Below are the code and all the weights of a small trained network. Each question names an input and a target symbol and asks about switching units off, where a switched-off unit gives its printed mean instead of its output.

import numpy as np


def w(rows, s, z=0):
    codes = np.array(rows[::2]) - 128.0
    scale = np.full(codes.shape[1], s)
    scale[-1] = z or s
    return codes * scale


def f(y):
    return y / 2 * (1 + np.tanh(0.7978845608 * (y + 0.044715 * y**3)))


def softmax(a):
    e = np.exp(a - a.max(-1, keepdims=True))
    return e / e.sum(-1, keepdims=True)


def log_softmax(a):
    a = a - a.max(-1, keepdims=True)
    return a - np.log(np.exp(a).sum(-1, keepdims=True))


def net(x, mask):
    ids = ['αβδεζηθλμξπστφψω'.index(c) for c in x.split()]
    T = len(ids)
    res = E[ids] + P[:T]
    r = res
    for j in range(3):
        rows = slice(4 * j, 4 * j + 4)
        q, k, v = (r @ M[0][rows].T for M in (Q, K, V))
        z = softmax(np.where(np.tri(T) > 0, q @ k.T / 4**0.5, -1e9)) @ v
        o = O[0][rows]
        res = res + np.where(mask[j], z, o[:, -1]) @ o[:, :-1]
    y = f(res @ A[0][:, :-1].T + A[0][:, -1])
    res = res + np.where(mask[3:15], y, B[0][:, -1]) @ B[0][:, :-1]
    return log_softmax(res[-1] @ U[:, :-1].T + U[:, -1])


Q, K, V, O, A, B = {}, {}, {}, {}, {}, {}
E = w([
[94,142,151,66,106,135,209,141,115],'α',
[136,175,122,164,97,103,163,79,80],'β',
[91,196,184,192,97,118,138,167,162],'δ',
[80,119,153,140,198,132,233,128,82],'ε',
[185,114,104,106,154,144,158,185,122],'ζ',
[111,84,138,109,95,105,201,154,75],'η',
[121,192,145,93,48,98,131,97,151],'θ',
[97,90,182,148,71,105,161,168,142],'λ',
[88,120,47,167,122,164,88,168,81],'μ',
[110,143,105,73,161,133,172,107,154],'ξ',
[102,205,75,100,107,134,141,177,81],'π',
[118,114,161,147,177,166,119,155,220],'σ',
[151,95,89,150,128,93,93,187,144],'τ',
[158,188,191,113,127,71,122,131,5],'φ',
[151,66,100,178,179,88,167,116,129],'ψ',
[197,158,111,94,84,89,159,94,136],'ω',
],0.028)
P = w([
[246,24,55,80,41,170,181,48,152],'0',
[128,140,89,174,97,128,176,103,155],'1',
[133,167,95,172,119,136,176,111,134],'2',
[143,162,92,168,141,123,171,115,141],'3',
[132,171,111,166,141,132,172,113,130],'4',
[133,164,105,156,143,125,160,115,133],'5',
[132,164,109,154,149,119,156,114,133],'6',
[122,168,124,153,145,114,167,107,120],'7',
[132,160,114,150,156,105,157,113,126],'8',
[122,157,126,142,150,106,162,117,121],'9',
[124,161,124,140,156,90,160,113,117],'10',
[118,166,127,136,160,84,157,116,107],'11',
[108,160,120,159,141,122,167,89,119],'12',
],0.011)
Q[0] = w([
[137,105,164,97,166,166,46,101,141],'H1',
[131,168,113,159,93,49,170,187,99],'H1',
[91,140,138,161,146,70,138,150,92],'H1',
[104,139,174,115,184,149,133,104,102],'H1',
[80,94,75,123,111,152,99,160,168],'H2',
[143,73,187,67,178,130,53,145,101],'H2',
[59,206,52,83,162,161,176,158,136],'H2',
[121,76,201,101,144,192,1,113,167],'H2',
[105,133,143,137,139,100,184,65,111],'H3',
[153,135,79,91,162,107,135,57,68],'H3',
[189,86,179,38,160,161,180,58,142],'H3',
[69,89,131,156,142,122,66,89,122],'H3',
],0.01)
K[0] = w([
[46,142,179,121,139,79,75,174,253],'H1',
[239,96,97,63,62,113,89,42,22],'H1',
[162,38,61,152,226,153,94,104,6],'H1',
[35,110,148,96,180,171,174,101,189],'H1',
[152,215,106,214,133,198,140,87,46],'H2',
[140,88,34,173,94,237,217,108,180],'H2',
[136,131,189,91,106,190,162,156,111],'H2',
[84,68,66,181,35,185,177,125,221],'H2',
[161,74,164,94,119,129,78,122,81],'H3',
[104,69,73,49,33,211,190,137,198],'H3',
[210,106,135,100,89,140,158,75,157],'H3',
[73,162,162,198,147,156,163,35,151],'H3',
],0.007)
V[0] = w([
[135,119,137,190,81,188,169,66,129],'H1',
[82,130,145,180,161,118,151,131,189],'H1',
[153,142,69,77,148,223,115,148,189],'H1',
[140,173,203,129,164,163,121,213,130],'H1',
[41,176,201,158,90,83,80,151,126],'H2',
[213,124,99,190,56,108,55,83,169],'H2',
[83,82,126,254,163,141,119,99,51],'H2',
[94,177,59,176,78,171,145,36,154],'H2',
[131,96,202,150,131,226,105,37,164],'H3',
[54,80,157,217,109,121,215,224,106],'H3',
[147,132,171,192,82,223,142,61,203],'H3',
[225,70,107,98,27,230,175,143,165],'H3',
],0.0074)
O[0] = w([
[184,71,56,138,146,108,116,255,154,219],'H1',
[140,120,127,159,193,66,32,111,49,56],'H1',
[86,98,168,159,180,138,80,163,90,87],'H1',
[87,175,117,89,136,117,166,171,207,10],'H1',
[104,188,204,136,83,81,35,127,124,130],'H2',
[200,132,110,158,43,134,93,51,225,141],'H2',
[135,89,147,179,157,96,108,82,3,125],'H2',
[42,72,98,96,101,127,170,64,129,164],'H2',
[119,167,179,90,221,49,189,137,154,82],'H3',
[138,40,151,98,103,203,125,84,239,136],'H3',
[113,132,149,117,119,75,65,156,154,144],'H3',
[110,68,198,76,162,186,112,105,136,242],'H3',
],0.0075,0.012)
A[0] = w([
[69,116,150,47,151,145,188,69,103,160],'N1',
[119,144,134,63,157,92,134,36,63,117],'N2',
[108,57,154,105,46,97,96,175,114,78],'N3',
[83,131,16,113,82,157,170,175,126,166],'N4',
[72,95,35,49,189,178,104,52,152,92],'N5',
[143,110,94,135,119,106,225,167,159,180],'N6',
[97,209,71,125,187,194,131,148,106,2],'N7',
[156,105,139,148,61,165,61,136,177,98],'N8',
[192,93,107,254,124,136,132,82,119,164],'N9',
[117,216,162,201,63,98,53,109,166,164],'N10',
[191,159,62,74,155,178,164,78,85,192],'N11',
[188,113,131,127,29,132,212,113,76,100],'N12',
],0.0077,0.0019)
B[0] = w([
[121,254,78,145,123,60,52,35,114,162],'N1',
[102,89,143,209,41,104,146,181,151,152],'N2',
[173,152,150,149,137,175,120,60,108,168],'N3',
[121,248,190,55,89,128,70,124,159,184],'N4',
[148,109,74,117,108,48,107,253,82,155],'N5',
[56,82,150,134,199,165,166,82,121,185],'N6',
[131,140,92,183,118,131,105,53,148,133],'N7',
[212,152,171,174,173,68,215,132,78,175],'N8',
[159,79,156,32,109,54,141,146,76,203],'N9',
[118,118,169,87,103,124,105,155,123,152],'N10',
[48,91,113,179,70,157,194,185,147,181],'N11',
[120,135,68,178,210,161,68,68,157,249],'N12',
],0.0071,0.02)
U = w([
[155,180,171,96,151,122,33,54,189,133],'α',
[107,120,136,210,165,117,42,129,205,180],'β',
[67,138,202,27,126,159,143,102,82,109],'δ',
[99,117,166,119,102,182,172,178,129,180],'ε',
[151,183,77,206,167,120,196,109,208,100],'ζ',
[117,125,126,110,201,187,40,46,110,38],'η',
[254,185,87,162,208,118,90,136,88,194],'θ',
[56,127,127,117,85,69,140,146,159,191],'λ',
[80,77,181,88,108,96,161,124,109,69],'μ',
[116,91,140,101,38,147,61,146,100,49],'ξ',
[115,131,179,198,53,76,152,163,168,29],'π',
[81,126,125,153,77,187,62,132,132,59],'σ',
[102,169,150,174,158,93,198,127,107,4],'τ',
[155,174,177,156,161,151,89,142,72,82],'φ',
[94,98,106,206,59,93,79,65,153,208],'ψ',
[132,97,195,174,133,148,108,66,147,143],'ω',
],0.0072,0.0034)

Each question gives the input, a string of symbols that net reads in full, and the target symbol t.
The units are the heads (4 rows each of Q, K, V and O) and the neurons (one row each of A and B). Each row of codes is followed by its name. A weight is (code - 128) times the scale printed after its matrix; where a second scale follows, it is the last column's (O, A, B and U).
mask holds one flag per unit, heads first, then neurons. A switched-off unit (its flag False) gives its mean, the last column of its rows in O or B, instead of its output. The means were averaged over made-up inputs and are rounded, as every weight is.
A unit's drop is (log p(t) with every unit on - log p(t) with that unit switched off) / (log p(t) with every unit on - log p(t) with every unit switched off).
The circuit of an input: a set's keep is (log p(t) with only the set's units on - log p(t) with every unit switched off) / (log p(t) with every unit on - log p(t) with every unit switched off). Starting from the 12 units with the biggest drops (on a tie, the unit counted first), units are removed one at a time, each time the one whose removal leaves the highest keep (on an exact tie, the one counted first), for as long as the keep stays at least 0.8.
units of the circuit, in order: the units of the circuit, biggest drop first
k most important neurons: the k neurons with the biggest drops, biggest first
which heads matter: for each layer, one digit per head in row order, 1 if its drop is at least 0.15 and else 0, layers parted by /
input λ θ β λ δ φ λ τ β ξ, target α: units of the circuit, in order => [H3, N1]
input φ θ τ τ, target ζ: units of the circuit, in order => [H1, N8]
input ω ξ β β β β, target ψ: units of the circuit, in order => [H2, N2]
input β φ ω ω τ τ ζ δ, target θ: units of the circuit, in order => [H3, N11, H2]
input β τ ξ σ φ ψ, target θ: units of the circuit, in order => [H2]
input β α ω φ ξ β β ψ, target θ: which heads matter => 010
input λ ζ ω φ, target α: units of the circuit, in order => [H3, H1, N1]
input ω β β φ, target φ: units of the circuit, in order => [H3, H2, N2]
input θ λ φ β τ α β β β η η ω, target π: which heads matter => 111
input β β μ π β λ λ β ξ β φ η, target θ: units of the circuit, in order => [H2, N11]
input ζ β ω ε, target τ: units of the circuit, in order => [H2, N1, N2]
input β λ τ λ β β λ λ λ β φ θ, target θ: units of the circuit, in order => [H2, N11, N4]
input φ β β ζ η ξ ω λ δ ζ β, target ζ: units of the circuit, in order => [H1, H2]
input β δ β π ω ζ, target ε: units of the circuit, in order => [N11, H2, N1]
input β η ω ψ β λ ξ, target λ: most important neuron => [N12]
input λ η λ ψ β ζ β λ φ η, target α: units of the circuit, in order => [H1, N1, H3]
input λ λ ζ φ β, target α: units of the circuit, in order => [H3, H1, N1]
input θ λ β β, target ψ: 3 most important neurons => [N2, N8, N4]
input ψ λ ψ ζ β ω θ, target α: 2 most important neurons => [N11, N2]
input θ θ λ ξ β β τ σ ψ η η ψ ε, target τ: 2 most important neurons => [N12, N2]
input β β φ λ τ, target θ: which heads matter => 010
input β λ ω λ ψ β ω λ β ψ δ, target π: 4 most important neurons => [N12, N8, N10, N1]
input φ ω ζ θ ε, target ζ: which heads matter => 100
input λ β η ψ β λ β ω ω ω ω β, target ζ: which heads matter => 010
input ε β β β ω, target ζ: which heads matter => 010
input β β β β δ ω λ β φ λ, target θ: which heads matter => 011
input τ ω β β α ε π, target σ: most important neuron => [N7]
